In the rows, zero is written as 128.
Rows near named flat spaces through zero
mcsr: [129  74 152 191 140 141  98 112  90 149  94 114 148 175  96  76  83 173
 106 163 160 104 131 111 136 134 117  81 143 102 133 111 172]
mcsr: [116 153 154 134  97 112 116 132 152 140 141 149 135 124 141 148 136 111
 159 124 101 180  87 105 136 153 157 105 106 120 137 103  98]
pqrh: [134 133  74 149 116 169 139 136  95 138 117  67 115 123 141 110 131 131
 117 102  92  88  93 156 121 147 131 111 194 154  78 156 132]
gnjn: [102 104 124  94 133 111 165 130 126 124 105 107 110 103 172 126 170 116
 122 126 138  88 130 116  90 131 116 149 180 126 126 125 136]
rgbg: [149 113 182  61 137  55 126 189 160 107 163 112 162  39 157 191 161 106
 152 204 171  99 229 147 112  73 112 153 119 129 190 143 168]
rgbg: [166 162 143  64 135  90 138 177 153 111 170 154 137  62 118 191 136 109
 166 140 116 145 185 177 157  91 130 180  75 138 153 163 131]
rgbg: [115 127  62 178 111 179 122  78 100 144  70 120 124 143 116  46  89 129
  91 110 122 106 109  99 160 150 109 105 117 116  83 150 138]
mcsr: [154 138 127  99 115  98 104 161 135 133 145 111 140  63 143 158 135 120
 152 175 119 128 181 148 151  97 121 127 104 117 139 159 125]
gnjn: [138 110 140 156 128 123  79 125 104 149 137 112 115 160 131 137 119 171
 130 154 104 152 121 131 131 129 136  99 140 103 123 115  81]
mcsr: [108 133 128 152 133 140 162 108 114 115 112 156 120 156 127 118 102 127
  94  59  83 120  89 119 128 179 148 180 132 154 124 121 115]
rgbg: [142 167 149 149  94 132 128 162 144 138 147 136 166 103 104 141 105 101
 169 119 103 157  92 140 164 151 161  97  98 146 133 132 162]
rgbg: [118 108  89 134 124 134 124 100 112 132  81 114 126 103 142  80 116 126
  95 147 142  88 167 104 142 121  96 132 122 109 115 153 141]
mcsr: [108 145 181 145  95  90 114 131 143 143 134 170 134 126 149 157 120 121
 154 115  68 190  81  93 146 178 172 129  94 111 152  92  78]
rgbg: [100 150  83 156  98 161 127  90 139 127 106 118 130 131 150  88 128  96
 101 103 122 126  96  86 124 153 126 105 127 139 103 127 113]
gnjn: [171 168  96 106 155 177 192 175 128  97 166 115 145 118  66 144 116 105
 139  70 140  86 124 218 133 111 131 164 144 206 108 176 215]
rgbg: [172 131 132 149 110 137 107 209  93 148 177  24 142 101 143 180 140 148
 162 148  73  97  99 206 112 134 161  77 227 168 105 151 142]
gnjn: [135 155 158 122 100  95 121 157 153 123 146 142 162  73 139 159 117  96
 148 141 105 145 145 123 153 137 147 136  85 138 158 136 136]
gnjn: [148 110 110 185 145 155  40  82 108 134 139 121 123 201 100 104  87 182
  86 169 149 154 161 116 140  97 107  88  98 101 123 120  74]
pqrh: [115 160 133 111 126 106 190 127 133  98 108 198 135  84 129 137  89  91
 102  49  62 116 134 125 166 178 147 246  69 161 147 154 132]
gnjn: [128  88 158 103 128  93 145 152  95 178  84 139 104 107 124 118 141 163
 192 157 113 137 107 139 156 135 132 110 145  63 118 124 149]
rgbg: [117  85 128 161 162 147 131  68  97 143  61 195 116 193  64  47  70 173
 104 124 169 133 136  97 170 130 100 137  73  75 125 117 158]
pqrh: [121 130 108 101 142 131 129 101 140 125 122 152 103 142 126 120 147 130
 128 129 153 147 141 117 125 104 109 138 106 107 121 125 102]
pqrh: [164 154 113  83 117 121 138 199 137 122 177  62 138  57 149 185 169 104
 167 148 116 100 148 194 113  97 134 120 175 166 119 167 151]
pqrh: [124 149 101 102 117 124 127 113 138 135 120 149 105 110 140 129 143 118
 143 123 110 157 127 120 147 122 123 138  97 107 112 138  88]
gnjn: [129 134 103 135 137 158 109 109 115 142 146 118  82 192 126 136 151 162
 137 107 108 168  76 142 109 127 137 103 160 118  91 109  60]
rgbg: [168 131 128 125 148 141 117 159 120 123 161 108 139 133  90 147 117 146
 141 145 146 120 153 181 135  94 123 118 132 145 127 148 157]
mcsr: [147 153 142  97 147 126 141 142 150 115 163 165 124 140  94 161 134 125
 154 113 141 162 131 158 134 106 134 150  94 138 139 126 129]
pqrh: [ 90 142 128 143 144 153 147  69 162  92 130 180 126 195 118 108 125 106
  79  74 165 147 106  78  94 143 125 156 101 152 143  88 109]
mcsr: [ 92 123 170 162  73  89 108 130 129 157 103 125 143  99 184 129 127 113
 143 140  69 152  80  69 136 191 164  96 134 103 143  96  97]
pqrh: [145  99 137 143 143 134 136 156  96 130 125  88 140 126 118 125 115 149
 119 138 132  77 139 161 119 127 125 125 178 145 127 141 176]
gnjn: [121 158 147 140 101 113 117 146 151 109 167 112 148 109 169 174 135  98
 115 111  84 137 114 119 106 156 159 138 138 169 148 117  91]
gnjn: [129 169 132  81 111 109 180 179 164  92 164 108 153  49 165 182 161  62
 136  98 109  94 138 153 103 135 145 176 148 194 146 151 158]
pqrh: [ 87  71 125 209 144 158  78  31  92 150  71 153  99 249 116  47  91 191
  67 131 150 150  95  50 119 154 111  89 127  70 115  72  73]
mcsr: [ 97 106 124 141 132 137 158 108 114 126  97 121 117 147 148 102 134 128
 101  98 124  97  98 105 101 160 128 141 172 135 119 113 135]
gnjn: [110 126  68 107 161 182 173  73 132 119  92 156  92 179  91  66 145 125
 112  89 194 119 112 119 115 105  90 134 125 120  90 129 152]
pqrh: [135 169 112 131  80 129 123 157 136 148 137 106 139  77 148 143 135  97
 168 124  75 149  91 137 155 151 155  96 126 136 107 146 119]
mcsr: [ 90 125 125 198  63 130  65  93 126 166  98  96 136 135 183  94 125 123
 121 156  91 161  72  49 130 177 148  40 140  93 114  93  70]
mcsr: [130 120  72 143 140 143  94  85 100 119 114 113  97 143 151 111 111 154
  64 123  99 109 167 121 130 120 103 164 125 123 106 153  57]
rgbg: [184 176  76  96 159 161 132 132 130 110 158 168 118 127  55 137  95 133
 137 104 130 150 173 197 185  78 110 175  49 144 108 185 131]
pqrh: [143 163  84  74 122 136 174 154 135 125 128 125 115  69 127 138 150  96
 159 103 112 115 132 169 148 115 123 158 123 144 101 173 150]
[103 108 122 114 126 107 133 101 132 125  89 143 124 103 154 102 132 117
 106 144 145 109 162  87 129 126 105 149 110 103 139 129 126] : rgbg
[120 135 161 139 119 111  82 122 160 116 171 124 139 152 153 164 147 124
 120 154 142 166 132  99  94 119 139 101 123 132 158  90  77] : pqrh
[152  85 161 128 141  93 140 162  80 152  88 137 139  88 103 115  84 164
 146 156 106  92 165 158 180 134 124 155 119  96 140 157 185] : pqrh
[132 149  89 141 130 152  97  93 129 121 141 137 106 161 126 125 119 138
 101 111 111 156 129 123 134 121 122 136 102 129 109 133  62] : mcsr
[137 101 141  69 179 126 147 133 144 118 148 136 105 161 100 141 178 147
 153 156 219 128 156 153  87  63  97 123 149 111 137 111 156] : mcsr
[115 132 115 135 120 127 141  95 122 140  78 185 124 120 108  83  92 124
 125 110 114 143 127  99 181 148 121 152  63  96 122 139 133] : rgbg
[140 151 113  94 132 116 145 138 116 132 136 154  91 114 134 161 134 138
 147  90  60 154 115 162 151 139 143 183 114 124 110 148  73] : rgbg
[100  90 137 146 167 141  96  58 137 114 124 157 104 227 119 100 136 163
  79 140 199 150 141  76  83 103  99 118 121 100 143  75  83] : pqrh
[142 111 120 163 141 162 106 116 115 136 124 114 142 169  85  92 105 150
 121 150 176 120 131 133 132 108 112  79 131 122 119 125 167] : mcsr
[178 168  80  71 186 150 147 121 113 111 163 197  65 167  62 164 114 169
 139  66  90 176 147 213 172  89 120 225  65 130  97 170  63] : rgbg
[105  91 132 185 132 135  83  65 117 132  87 147 137 178 121  68  87 153
  74 156 163 129 151  62 135 133 105 105  95  92 141 103 115] : gnjn
[126 187 120 108 104 126 137 144 176  94 179 126 145  94 157 178 150  71
 124  97 106 143 124 130 109 133 148 152 113 183 140 134 101] : gnjn
[107 178  61 158 103 186 132  73 147 120 114 148 122 156 119  82 114  92
 101  72 119 153  81  95 142 151 128 116  92 147  90 133 102] : rgbg
[107 138 161 124 100 111 111 129 161 148 141 137 129 135 146 143 165 113
 175 149 139 185  82  93 113 135 148  68 126 102 137  84 105] : mcsr
[137 140  89 139 114 144 130 125 102 143 105 121 116 110 126 109 107 133
 128 110  81 121 116 143 164 145 130 136 123 123  95 159 118] : rgbg
[165 159  86 104 149 163 131 119 145 120 134 167 134 129  53 103 105 121
 147 134 185 147 170 160 177  71  96 127  48 122 115 166 172] : gnjn
[134 123 104 158 130 176 129 122 123 133 120  97 146 155  94  85 120 126
 125 136 180 105 112 133 121 115 114  70 151 140 107 130 189] : mcsr

Rows near named flat spaces through zero (a row that begins with a name and a colon came from that space)
rrzp: [144 104 155  84  92 111 195 170 119  79 103 190 142 119 143 118  94  67
  62 127 120 145 101 129 126 116 105  93 128 115 147  33  93]
rrzp: [117 113 137 176 113 110 135  82 169 135  85 123  89 158 117  97  98 135
 132 140 139 184 148 105 125 124 110 161  63 159  98 170 138]
rrzp: [134 221 108  75 184 163 141 121 120 167 159 108 183  93 156 177 154 134
 190 162 135 101 115 136 109 133 142 127 208  69 121 105 113]
rjht: [161  81 207 133 102  97 178  91  95 123  71 164 103 153  76 138  69 152
  98  80 172 195 107 132 119 107 116 103  87 105 173 172 150]
cplc: [135 122  92 158 109 127 129 125 148 164 140 191 116 110  94 138  74 118
  97  93  84 116  99  98 131 105 118 125  71 131 128 152 144]
rjht: [129 131  85 150 136 157 102 165 116 124 142  68 144 142 149 126  91 128
 169 121 122 141 155 109 151 154 150 169 148 167  91  99 142]
dmhb: [141 119 145  95 161 124 131 115 114 124 147 100 153 136 136 116 194 118
 142 150 131  61 141 179 140 107 136 137 159  83 151 131 128]
rjht: [131 126 125 116 132 127 111 121 129 127 160 107 141 127 120 129 137 144
 150 132 129 112 123 145 124 129 133 143 142 120 131 137 139]
dmhb: [ 89 103  86 193 146 126  96 103 157 175 175 154 131 142 128 124 165  79
 125 147 107  64 151 125 147 127 108 129  69 132 132 137 152]
cplc: [124 127 102 143 138 146 115 156 107 144 148 138 141 121 134 148 127 110
 122 110 115  99 131 119 144 136 137 111 135 131 137 110 135]
rrzp: [118 113 143  31  67  85 152 141 183  49 215 172 172  93 133 100 127  95
 106 189 113 125  61 171  76 130  82 131 152 108 136  18  93]
rrzp: [168 120 135 123 140 140 171 144  95 132  84 122 137 142 128 130  81 111
 123  98 125 136 136 123 155 106 142 139 131 111 130 116 133]
dmhb: [142 104 160 107 121 115 155 123 107 122 140 155 147 130 111 142 115 116
 115 117 145 126 107 148 122 119 117 107 129  95 165 110 136]
rjht: [133 121 136 122 119 119 132 124 135 120 113 139 113 125 121 114 137 132
 108 124 117 122 124 132 128 114 127 126 117 128 130 145 121]
dmhb: [155 109 156  88 106 110 114 113 112 114 172 123 139 116  77 143 106 187
 141  98 137 130  83 160 105 118 135 133 147 104 161 167 153]
rjht: [122 144 110 121 124 145 133 167 123 110 127 114 142 124 158 132 106 110
 135 136 128 151 134 110 131 151 132 130 154 150 106  69 113]
rjht: [144 122 184 106 134 109 190  82 115 142 124 163 156 139 108 155  97 112
 137 135 173 160 104 146 107 114 103 110 121  67 166 114 139]
cplc: [108 121 152 111 129 120 105 136 121  94 132 100 122 131 149 114 197 139
 127 152 150 119 144 152 121 148 131 112 160 139 137 120 111]
cplc: [157 142 151  91 132 136 162 141 109  98  92  80 143 139 145 122  93 139
 156 132 151 176 135 132 128 131 141 155 170 123 110  99 117]
rjht: [113 145 170 114 130 119 173 110 116 140 122 189 144 118 132 169 128 102
 112 142 169 160 105 124  99 140 100  67 132  91 163  90 114]
cplc: [163 121 157  76 134 132 106 165  79  83  97  74 110 119 128 110 189 185
 112  97 122  90 136 167 144 113 173 121 194 125 146 170 111]
dmhb: [127 130 142 130 112 130 157 152 115 113  89 153 119 127 142 135  98 110
 101 118 139 173 126 103 126 139 122 101 126 142 127  91 110]
rjht: [165 105 158  73 121  95 141  85 149 109 151 117 137 127  91  95 143 154
 134 139 115  90 100 185 117  80 124 169 128  80 145 170 137]
rrzp: [122 143 133 130 133 144 117 161  99 118  94 117 112 122 148 138 151 141
 114 113 137 139 143 114 135 146 147  97 157 149 128 127 111]
rrzp: [ 97 216 106 145 181 154 105  80 152 191 134 104 132 113 148 164 174 157
 193 170 149 132 143 109 104 148 133 130 152 112 101 172 125]
rrzp: [131 141 138 117 131 125 191 124 134 141 106 193 145 120 141 142 106  68
  97 141 127 134 113 116 123 112 102  99 111  93 139  74 108]
cplc: [120 132 135 148 161 127 135  81 137 162 134 114 141 149 129 133 147 116
 163 154 150 117 147 140 130 123 119 144 114 101 131 147 145]
rjht: [140 126 158 127 134 119 186 102 126 142  93 163 136 140 125 136  98  96
 117 133 148 154 124 124 125 111 109 117 105  95 141 112 126]
dmhb: [155 156 158  83 137 139 191 154 106  95  55 110 137 132 166 121 111 110
 123 139 146 172 139 124 132 123 136 127 172 115 113  75  90]
dmhb: [145 171 138  91 140 144 152 149 120 102  68  85 122 124 164 115 134 143
 140 142 134 161 145 121 128 129 148 141 177 133  96 113  93]
rrzp: [ 88 120 148 112  72  93 116 123 186  67 135 141  99 120 139  89 146 136
 106 176 138 184 113 125  86 155  96 125 114 174 105  99  96]
dmhb: [ 78 154 119 182 129 124 120  85 155 193 153 213 118 110 111 179 127 114
 117 135 143 145 106  90  96 148  93  71  75 122 146 147 138]
cplc: [137 112 138 105 113 127 131 163 112  87 117 110 128 130 141 112 128 127
 114 123 128 136 131 136 134 134 136 128 152 143 127  97 114]
cplc: [136 125  92 118  52 123 103 193 141 101 130 210  83  69  93 129  73 159
  39  61  56 137  65  85 115 120 132  89 103 178 126 139 107]
dmhb: [137  96 169  84 115 118 101 167  80  74 130 108 118 119 125 120 196 163
  95 105 139  95 124 170 131 133 151  89 181 129 170 137 114]
cplc: [106 163 114 116 141 154  75 174  91 128 150 119 126  93 146 164 193 162
 124 113 129  97 126 125 123 162 156  74 191 142 144 132 111]
[133 145 132 123 112 131 137 136 129 121 106 133 117 120 125 136  89 147
 127 116 133 177 115 105 115 137 129 125 132 143 115 127 121] : dmhb
[129 134 112 136 124 130 146 143 147 122  82 145 106 126 148 101 132 100
  93 133  98 122 142 109 143 111 126 131 106 144 105 119 103] : rjht
[161 177 129  91 128 154 161 156 105 117  93 101 144 115 139 152  54 154
 157 110 139 196 114 102 119 137 148 142 178 128 101 100 115] : cplc
[137 147  92 166 174 149 180 105 148 178  93 124 152 157 159 119  93  51
 154 156 114 116 169 106 162 104 118 172  91 106  92  96 133] : rjht
[123 130 114 128  95 124 130 148 144 117 131 163 117 110 122 129  89 126
 102 117 110 155 104 103 116 134 118 118 112 151 118 109 119] : cplc
[159 115 142  93 122 135 156 179 101  71  74  82 127 142 160  94 117 118
 115 121 125 145 151 136 153 123 149 147 166 145 110  83 102] : dmhb
[126 110 199 110 118  99 134  80 101 137 156 168 133 123  79 172 140 168
 127 113 185 149  86 158  88 133 111  74 130  81 197 168 150] : rjht
[ 79 165  43 204 145 162  83 174 163 159  79 149  73 112 183 103 192  85
  77 137  61  79 183  65 166 138 139 107  90 200  74 136  90] : rjht
[106 136 113 112 121 153 105 209  88  89 148 112 147 113 173 148 147 113
 120 126 137 132 136 118 133 178 143  88 192 163 129  43 104] : cplc
[150 169 120 132 162 156 112 116 114 143  93  38 122 142 134 129 115 187
 196 121 143 159 159 120 138 133 166 180 164 138  89 184 141] : rrzp
[113  81 148 121  86 108 148 176 113  87 121 206 117 117 135 122 139  76
  38 113 118 119 110 126 130 132 105  59 109 141 166  63 101] : rrzp
[ 78 170 125 108 126 123 106 136 152 131 150 195 116  79 151 145 227 116
  82 163 116  86 107 127  95 143 110  51 146 121 147 114  82] : rjht
[157 120  82 151 130 151 146 160 107 161 134 159 147 123 114 149  48  95
 115  78  88 109 117 100 159 109 137 136 104 123 127 108 150] : cplc
[128 118 114 120 149 130  86 129 129 120 153  78 128 133 135 102 197 143
 144 141 111  61 151 163 146 119 148 154 150 128 126 158 132] : dmhb
[ 73 153 126 145 125 140  60 164 113 114 127 125  90 104 156 145 220 164
 105 131 143 127 144 111 114 180 142  60 164 179 133 143  99] : rrzp
[179 158 132  41 133 132 177 129 134  99 148  83 185 120 134 120  73 132
 181 152 124 142 101 158 115 107 134 192 187  82 105  77 121] : rrzp
[128 117 117 162 153 135 184 100 139 157 134 119 177 172 148 133  56  51
 177 162 155 161 154 116 143 132 101 172  95 108 108  55 153] : cplc
[117  80 111 128  97 123  87 194 108  89 152 153 112 112 130 111 169 115
  62  98  90  70 124 137 149 134 137  90 130 163 152 106 116] : cplc
[124 182 141  81 139 158 123 178  87  93 114  73 147 111 173 157 141 160
 163 138 167 177 134 121 112 176 155 107 228 142 114  77  97] : cplc
[146 124 124  83 125 144  84 186  83  84 157  66 141 114 134 129 154 176
 143 102 123 102 126 155 137 145 169 132 206 143 135 122 125] : rrzp

Rows near named flat spaces through zero
rt-zt: [115 139 111  98 115 132  79 179 156 126 135 104 101 165 151 106 102  95
 103 120 203 191 104 113 219  97 108 126 135 173 112 105 165]
rt-zt: [ 78  82 143 159 161  65 131 123 167 168 129  83 110 124 112 113 125  83
 153 147 157 102 175 143  76 179 144 199 196 139 181 136 132]
ph-ml: [ 98 129 131 107  96 137 176 129 201 119 149 128 128 128  89  93  96 131
  91  76 175 120  93 141 207 109 192 167 146 107  70 138 140]
pp-cn: [115 133 132 107 132 126 136 125 146 140 142 131 150 137  94 124 106 144
 112 114 148 118 124 134 161 102 167 137 135 150 101 121 139]
ph-ml: [103 137 121 129  86 141 147 157 165 112 127 103  90 121 139  87 102 103
 102  98 161 148  96 115 185 144 147 145 135  94 107 132 137]
pp-cn: [119 168 142 110 125 168 137 138  67 136 117 125 151 112 107 122 102 174
 110 124  77 116 125 106 125 117 172  80  98 140 108 127 121]
ph-ml: [126 149 164 102  74 226 212 125 167  59 127 174 115 111  96  77 157 168
  98  50  85 129  58 159 151 111 169 128 111  72  54 198  88]
pp-cn: [117 122 143 115 133 148 112 150 135 129 120 123 118 146 140 119 140 113
 118 128 137 160 123 137 144 121 105 125 141 157 132 144 133]
rt-zt: [ 81 163 154  89 125 175  95 197 149 132 106  85  73 167  94  52 111 105
 122  95 149 164  90 147 130 116 150 166 158 186 119 143 111]
rf-hq: [163 182 106 103 116 151  94 143 121 133 105 132 110 162  97 116 114 136
 138 110 118 115  75 157 103  98 127 150 101 134 105  99  88]
pp-cn: [119  84 137  95 180  98  55 150 182 105 176 139 116 188 136 125 171  95
 161 140 228 205 159 135 161  72  76 143 175 244 146 127 178]
ph-ml: [126 169 104  74 105 151  86 176 141 126 142 120 129 167 128 112  77 131
  83 105 195 181  85 106 254  62 141 101 106 178  72  89 168]
qn-fs: [119 129 130 136 108 156 132 152  75 121 119 117 136 100 196 142 117 130
  87 148 109 173 141  73 191 144 103  45 101 116 133 135 164]
ph-ml: [102 136 123 148 140  93 107 146 130 164 107  76  91 131 108 101 104  94
 155 139 133 100 138 135  64 170 145 185 158 129 168 110 107]
ph-ml: [171 169 114  82 155 154  48 151  64 135 125 149 155 174 134 160 128 157
 130 151 123 167 121 118 145  57  88  64  84 214 118  90 139]
qn-fs: [132 192  84 137  75 117 173 113 109 209  82  92 158 102  85 139  17 149
  68 112  93  30  77 133 161 152 216 154  89  36  82  71  97]
rf-hq: [111 129 147 127 145 133 138 122 101 185  98 113 160 126 111 146 110 137
 104 144  90  97 140 146 111 140 144 128 137 139 138 135 116]
qn-fs: [ 87 155 118 118 146  86  89 160 152 154 138  72  88 150  67  74  79 108
 162 118 178 108 132 126  93 130 190 198 164 173 139  89 125]
qn-fs: [ 58  76 164 145 180  78 120 136 136 166 142  82 130 120 122 117 126  99
 143 160 156 132 204 114 101 164 147 152 197 186 185 145 162]
pp-cn: [ 50 133 170 121 173 112 134 144  88 157 148  81 143 104  70  90  89 158
 142 137 115 104 192  89  86 142 226 122 164 196 149 132 148]
rt-zt: [ 91 105 138 152 157  89  87 160 142 116 137  81  63 134 137  84 148  78
 186 146 161 153 167 114  57 169 111 171 178 163 193 132 132]
qn-fs: [121  86 156 130 169 114 133 102 132 130 145 149 156 129 122 150 167 136
 146 146 122 127 171 142  97 123 115 126 154 164 150 154 137]
pp-cn: [ 95  82 153 158 169  92 130 117  90 150 138 109 151  98 157 153 140 123
 139 176 113 131 207  94  99 166 120  96 155 153 184 142 161]
rf-hq: [104 108 140 147 155  96 131 117 103 164 126 107 148 110 126 144 117 128
 134 157 114 105 175 115  98 156 143 125 147 140 162 126 139]
qn-fs: [148 113 177 119 147 205 120 134  76 129  79 160 142 142 172 157 202 133
 115 150  45 166 126 164  86 129  39  75 119 155 155 192  97]
rf-hq: [138 126 129 118 147 128 110 125  90 122 145 143 158 126 143 154 133 151
 128 149 124 147 155 100 145 104 118  74 110 163 130 119 155]
pp-cn: [155 157 103 114 113 127 121 123 146 106 142 144 119 141  99 117 118 142
 143 104 144 114  95 135 128  99 147 147 107 117  97 102 114]
rt-zt: [152 105 132 144 128 122 181  71 123 145 125 167 186 103 126 181 140 158
 108 135  86  81 138 148 126 132 132 115 113  82 116 142 119]
rf-hq: [141 123 116 129 153  88  89 125 180 119 139 126  86 166  88 104 153  99
 193 121 168 114 123 170  50 121 117 213 161 153 150 113  99]
ph-ml: [190 132  83 131 127  97  89 108 145 134 123 152 128 160 139 167 139 111
 148 141 151 119 105 156 119 106  73 152 107 115 129  87 114]
rf-hq: [146 140 124 111 143 128  99 129 139 133 124 137 123 159 101 126 138 128
 149 124 134 122 113 158  98 103 119 156 130 157 126 118 107]
qn-fs: [146 174 114 118  96 168 119 153 102 134  92 119 111 135 135 117 107 130
 107 116 100 130  80 132 137 127 121 116  95 103 110 117 101]
rf-hq: [ 90  85 149 154 137  97 169 108 176 162 119 108 128 115 111 122 130 100
 124 128 133  91 148 161 102 173 147 191 180 103 150 156 118]
rt-zt: [165 131 131 130 112 170 140 118  99  72 133 171 129 113 164 142 172 152
 133 124  90 154 118 114 125 118  89  72  89 103 118 151 122]
rt-zt: [ 76  60 174 158 148  96 218  73 187 203 107 118 174 103  85 146 128 116
  97 128 102  47 159 194  99 183 174 206 198  88 144 182 108]
rf-hq: [ 55 112 170 162  95 166 202 150  90 171  78  73 133  65 174 114  94 114
  52 137  65 123 145  98 164 215 155  90 144  66 147 181 136]
rf-hq: [116 119 130 141 117 129 148 128 110 120 136 123 137 100 156 134 120 133
 110 135 122 138 145  93 160 144 134  91 120 108 129 134 152]
pp-cn: [150 124 129 143 128 142 139 111  65 134 115 146 165 101 172 175 138 151
 110 159  76 129 149 103 132 139  98  58  93 108 140 132 136]
ph-ml: [142 113 141 151 106 151 179 103 143  92 121 154 115 102 138 123 168 131
 136 110  88 112 114 147  92 157 116 137 124  63 127 169  97]
qn-fs: [ 75 143 132 116 168  85  86 158 110 162 149  73 122 136  82  96  77 129
 152 143 165 121 172  93 108 125 194 144 159 206 150  91 155]
pp-cn: [174 178  97  82 119 146  81 142 149  78 156 161 108 174  89 105 129 151
 158  92 168 148  76 137 141  52 133 138  95 164  78  91 117]
rt-zt: [135  88 134 152 124 111 187  77 143 143 131 155 175  98 139 172 139 139
 103 136 108  93 145 141 145 146 129 124 130  77 123 148 133]
ph-ml: [111  59 123 157 148  60 154  88 144 144 170 134 181  97 167 182 124 121
 109 164 172 130 197  92 194 141 125 101 149 123 145 123 197]
rt-zt: [122 118 101 147 125  74 134 112 137 151 145 111 144 112 132 147  90 120
 122 142 161 106 149 104 159 141 152 136 131 108 131  93 156]
qn-fs: [155 125 129 109 163 108 123  88 142 118 161 171 161 146  72 146 149 165
 166 122 132  96 139 155  86  81 150 147 128 164 113 118 118]
[169 130 124 119 158 125  94 110 103 136 122 157 150 152 124 164 157 142
 153 149 107 122 134 151  83 101  89 118 113 160 140 117 112] : rt-zt
[137 151 130 124 100 170 147 138 107  85 130 142 115 109 140 110 134 149
 122 108 101 143 106 106 138 126 134  91  98 101 106 142 121] : rt-zt
[184 154  86 114 111 133 100 123  94 101 145 162 151 133 163 167 121 153
 119 137 140 154 112  94 188  83  97  63  68 125  99  86 153] : rt-zt
[173 106 122 101 153 139  78 125 109 105 150 178 165 161 182 185 173 136
 122 157 154 197 142 118 188  66  42  56 104 191 125 123 170] : pp-cn
[168 217  93  93 109 145 101 134 136 152  98 126 108 171  33  97  81 152
 148  85 112  62  45 184  72  88 182 200  97 120  80  76  53] : qn-fs
[148  87 140 161  96 148 190  94 182 140  80 150 121 120 158 149 173  91
 101 116  90 102  91 201 112 177  71 178 145  33 134 183  80] : qn-fs
[133 116 124 126 140 107 130 111 133 112 160 145 146 123 121 140 132 144
 140 131 147 128 149 112 139 110 141 116 126 141 122 120 150] : qn-fs
[198 139  82 119 139 104  79 106  93 125 145 168 168 148 158 195 132 148
 136 159 142 140 132 111 158  78  76  76  77 146 120  74 150] : rt-zt
[158 156 101 109 108 128 136 111 150 118 142 153 141 138  93 131 107 153
 123 100 143 104  90 140 155  90 159 142 102 109  80 101 119] : pp-cn
[136 143 131 111 142 136 102 136 131 121 128 132 115 152 102 113 139 132
 152 121 129 129 118 146  93 108 127 147 131 160 128 125 110] : qn-fs
[140  97 131 131 142 111 136 102 156  98 161 160 138 128 129 141 163 133
 149 127 149 135 146 132 126 113 115 131 137 134 127 140 141] : qn-fs
[128 183 115 115 107 153 110 159 104 158  88  97 107 141 106 104  85 127
 114 116 105 110  85 138 116 131 149 144 110 120 116 104  95] : qn-fs
[145 127 131 131 109 162 136 133 106  92 126 148 124 115 172 135 153 134
 117 128 107 161 120 109 150 129  93  79 103 108 124 147 134] : ph-ml
[112 141 155 112 165 138  98 142 116 169  98 108 121 158  83 112 133 125
 149 134 101 108 130 170  50 127 135 167 155 182 152 136  90] : qn-fs
[151 105  93 149 120  68 131  99 201 112 153 138 106 136 117 130 135  98
 161 117 186 105 119 150 118 133 122 198 145  89 128 104 125] : pp-cn
[133  99 144 157 111 135 195  89 160 100 129 155 125  96 125 126 165 132
 135 108  95  97 124 153  92 161 132 153 137  58 126 172 101] : ph-ml
[136 107 130 122 154  96 128  98 182 153 132 143 140 157  80 138 142 120
 149 122 150  91 126 187  91 113 133 199 160 144 128 127 106] : rf-hq
[ 82  81 139 147  86 121 218 110 193 143 135 120 153  88 150 131  99 110
  52 106 158 121 125 124 243 161 164 138 155  56  96 162 165] : rt-zt
[ 74 118 157 165 141 112 171 121  78 167 112  84 140  72 119 120 101 139
 125 151  70  81 182  97  72 196 185 118 147 104 168 145 125] : pp-cn
[ 97  92 156 137 107 157 181 129 136 111 134 134 143  95 174 131 140 126
  79 123 123 162 140 105 202 148 122  83 136 101 118 176 162] : rf-hq
[133 179 124  99 129 153  92 158 112  95 138 124  94 148  89  83 121 148
 162 104 129 139 104 119  94  97 156 131 112 166 112 111 109] : pp-cn
[146 133 105 135 101 132 117 142 135 109 123 127 105 130 168 129 128 107
 119 127 146 155 106 116 164 132  93 117 112 100 124 118 135] : ph-ml
[123 120 171 101 195 143  85 131  94 138 129 143 147 160  95 133 172 150
 167 149 100 139 164 153  50  96 112 119 149 229 157 150 115] : qn-fs
